Here is a tiny trained network, its code and every weight. The questions are about switching its units off for an input and a target symbol, where a switched-off unit gives its printed mean instead of its output.

import numpy as np


def w(rows, s, z=0):
    codes = np.array(rows[::2]) - 128.0
    scale = np.full(codes.shape[1], s)
    scale[-1] = z or s
    return codes * scale


def softmax(a):
    e = np.exp(a - a.max(-1, keepdims=True))
    return e / e.sum(-1, keepdims=True)


def log_softmax(a):
    a = a - a.max(-1, keepdims=True)
    return a - np.log(np.exp(a).sum(-1, keepdims=True))


def net(x, mask):
    ids = ['ΠΣΦαβτψ'.index(c) for c in x.split()]
    T = len(ids)
    res = E[ids] + P[:T]
    u = 0
    for l in range(3):
        r = res
        for j in range(2):
            rows = slice(3 * j, 3 * j + 3)
            q, k, v = (r @ M[l][rows].T for M in (Q, K, V))
            z = softmax(np.where(np.tri(T) > 0, q @ k.T / 3**0.5, -1e9)) @ v
            o = O[l][rows]
            res = res + np.where(mask[u + j], z, o[:, -1]) @ o[:, :-1]
        u += 2
    return log_softmax(res[-1] @ U[:, :-1].T + U[:, -1])


Q, K, V, O = {}, {}, {}, {}
E = w([
[114,129,117],'Π',
[121,138,212],'Σ',
[123,102,55],'Φ',
[92,142,131],'α',
[96,155,240],'β',
[120,102,2],'τ',
[123,131,165],'ψ',
],0.016)
P = w([
[169,183,120],'0',
[2,80,142],'1',
[142,166,19],'2',
[26,80,178],'3',
[158,176,38],'4',
[81,66,181],'5',
[150,211,82],'6',
[30,94,215],'7',
[159,220,57],'8',
[54,71,135],'9',
[166,232,81],'10',
[27,106,204],'11',
[168,253,98],'12',
[32,99,162],'13',
],0.0076)
Q[0] = w([
[55,19,177],'0.h1',
[170,103,100],'0.h1',
[251,85,101],'0.h1',
[135,1,103],'0.h2',
[255,225,185],'0.h2',
[122,155,61],'0.h2',
],0.0085)
K[0] = w([
[131,96,120],'0.h1',
[100,117,134],'0.h1',
[88,123,128],'0.h1',
[150,170,134],'0.h2',
[5,129,105],'0.h2',
[189,119,125],'0.h2',
],0.016)
V[0] = w([
[49,119,158],'0.h1',
[2,178,144],'0.h1',
[222,155,78],'0.h1',
[27,60,126],'0.h2',
[137,174,101],'0.h2',
[83,101,80],'0.h2',
],0.0099)
O[0] = w([
[117,128,154,185],'0.h1',
[75,94,91,253],'0.h1',
[205,39,57,69],'0.h1',
[89,145,2,187],'0.h2',
[126,86,128,140],'0.h2',
[153,153,87,156],'0.h2',
],0.0094,0.005)
Q[1] = w([
[246,106,94],'1.h1',
[156,128,182],'1.h1',
[131,202,129],'1.h1',
[152,158,167],'1.h2',
[76,38,114],'1.h2',
[92,233,73],'1.h2',
],0.012)
K[1] = w([
[111,127,87],'1.h1',
[111,185,140],'1.h1',
[91,159,130],'1.h1',
[174,175,58],'1.h2',
[75,75,180],'1.h2',
[251,77,157],'1.h2',
],0.012)
V[1] = w([
[108,33,79],'1.h1',
[209,108,107],'1.h1',
[147,199,138],'1.h1',
[48,77,126],'1.h2',
[95,151,114],'1.h2',
[125,44,245],'1.h2',
],0.013)
O[1] = w([
[103,159,215,124],'1.h1',
[152,87,164,2],'1.h1',
[125,69,153,118],'1.h1',
[62,151,104,223],'1.h2',
[113,72,195,166],'1.h2',
[136,213,254,169],'1.h2',
],0.0082,0.009)
Q[2] = w([
[181,18,126],'2.h1',
[112,5,109],'2.h1',
[32,138,124],'2.h1',
[133,85,188],'2.h2',
[96,73,218],'2.h2',
[242,81,160],'2.h2',
],0.012)
K[2] = w([
[71,108,37],'2.h1',
[62,182,193],'2.h1',
[230,183,196],'2.h1',
[84,64,184],'2.h2',
[2,221,169],'2.h2',
[57,96,141],'2.h2',
],0.0092)
V[2] = w([
[68,151,180],'2.h1',
[65,98,173],'2.h1',
[194,148,170],'2.h1',
[53,134,245],'2.h2',
[153,96,165],'2.h2',
[119,111,159],'2.h2',
],0.011)
O[2] = w([
[181,72,168,254],'2.h1',
[96,132,156,199],'2.h1',
[123,177,179,162],'2.h1',
[15,158,60,161],'2.h2',
[248,193,49,59],'2.h2',
[84,159,2,108],'2.h2',
],0.0071,0.0092)
U = w([
[108,55,250,62],'Π',
[196,182,2,172],'Σ',
[205,220,191,3],'Φ',
[213,225,118,90],'α',
[215,93,160,81],'β',
[82,24,4,183],'τ',
[216,140,112,129],'ψ',
],0.0056,0.0047)

Each question gives the input, a string of symbols that net reads in full, and the target symbol t.
The units are the heads (3 rows each of Q, K, V and O). Each row of codes is followed by its name. A weight is (code - 128) times the scale printed after its matrix; where a second scale follows, it is the last column's (O and U).
mask holds one flag per head, layer by layer. A switched-off head (its flag False) gives its mean, the last column of its rows in O, instead of its output. The means were averaged over made-up inputs and are rounded, as every weight is.
A unit's drop is (log p(t) with every unit on - log p(t) with that unit switched off) / (log p(t) with every unit on - log p(t) with every unit switched off).
The circuit of an input: a set's keep is (log p(t) with only the set's units on - log p(t) with every unit switched off) / (log p(t) with every unit on - log p(t) with every unit switched off). Starting from all 6 units, units are removed one at a time, each time the one whose removal leaves the highest keep (on an exact tie, the one counted first), for as long as the keep stays at least 0.8.
units of the circuit, in order: the units of the circuit, biggest drop first
most important unit: the unit with the biggest drop
heads that matter: for each layer, one digit per head in row order, 1 if its drop is at least 0.15 and else 0, layers parted by /
drop when u is switched off: that unit's drop, to one decimal
input Π Π α Σ Φ α Σ α α ψ β, target Σ: units of the circuit, in order	[0.h2, 0.h1, 1.h2, 2.h1]
input Σ Φ Σ Φ α Φ α ψ Σ α Φ, target Φ: most important unit	0.h2
input α Σ β, target τ: heads that matter	01 / 00 / 10
input β α Π Π ψ, target Π: units of the circuit, in order	[2.h1, 0.h2, 1.h2]
input Σ Π β α τ Σ τ, target Φ: units of the circuit, in order	[1.h2, 0.h2]
input Σ α α α Σ τ α, target Φ: units of the circuit, in order	[1.h2, 0.h2]
input β Π Π, target Π: units of the circuit, in order	[2.h1, 0.h2, 1.h2]
input τ α α τ, target Π: heads that matter	00 / 11 / 01
input τ ψ Σ Σ τ ψ Φ τ β Σ ψ α α Φ, target Π: heads that matter	00 / 01 / 00
input ψ ψ Σ, target α: heads that matter	11 / 01 / 11
input α Π ψ α Φ Φ β τ α α ψ, target τ: heads that matter	00 / 01 / 10
input Π Φ α Φ α Π Π α β ψ Φ ψ Π Φ, target Π: units of the circuit, in order	[2.h2, 1.h2]
input β Π Π α α α Π Π ψ, target Π: units of the circuit, in order	[2.h1, 2.h2, 0.h2, 1.h2]
input τ Φ Φ τ ψ, target β: units of the circuit, in order	[2.h2, 1.h2, 0.h1]
input Π Π Π Σ, target τ: units of the circuit, in order	[2.h2, 1.h2]
input α α ψ Π ψ Φ Φ α β α β, target τ: units of the circuit, in order	[1.h2]
input Π τ τ Σ β, target Σ: units of the circuit, in order	[0.h2, 0.h1, 2.h1]
input Π τ Π α Σ, target Σ: heads that matter	11 / 11 / 10
input α α ψ β α Σ Π Σ α α β Π Π, target τ: units of the circuit, in order	[0.h2, 1.h2]
input β ψ Φ Σ α β Π, target Π: units of the circuit, in order	[2.h1, 1.h2, 0.h2]
input α ψ α ψ β β ψ Σ, target τ: units of the circuit, in order	[2.h2]
input Σ Σ Π Π α τ τ Σ β ψ α, target Φ: heads that matter	11 / 01 / 10
input Σ α ψ β Π, target Φ: units of the circuit, in order	[1.h2, 0.h2]
input τ Σ Π α α, target β: heads that matter	10 / 01 / 01
input β τ Π ψ, target τ: heads that matter	00 / 00 / 01
input α Π Φ α α α ψ α β α Π, target τ: heads that matter	00 / 11 / 10
input ψ α Π α α α Σ, target α: most important unit	0.h2
input τ Σ Π τ β Φ Π β ψ Π τ, target β: drop when 1.h2 is switched off	0.8
input ψ β α α Π, target α: drop when 0.h2 is switched off	0.8
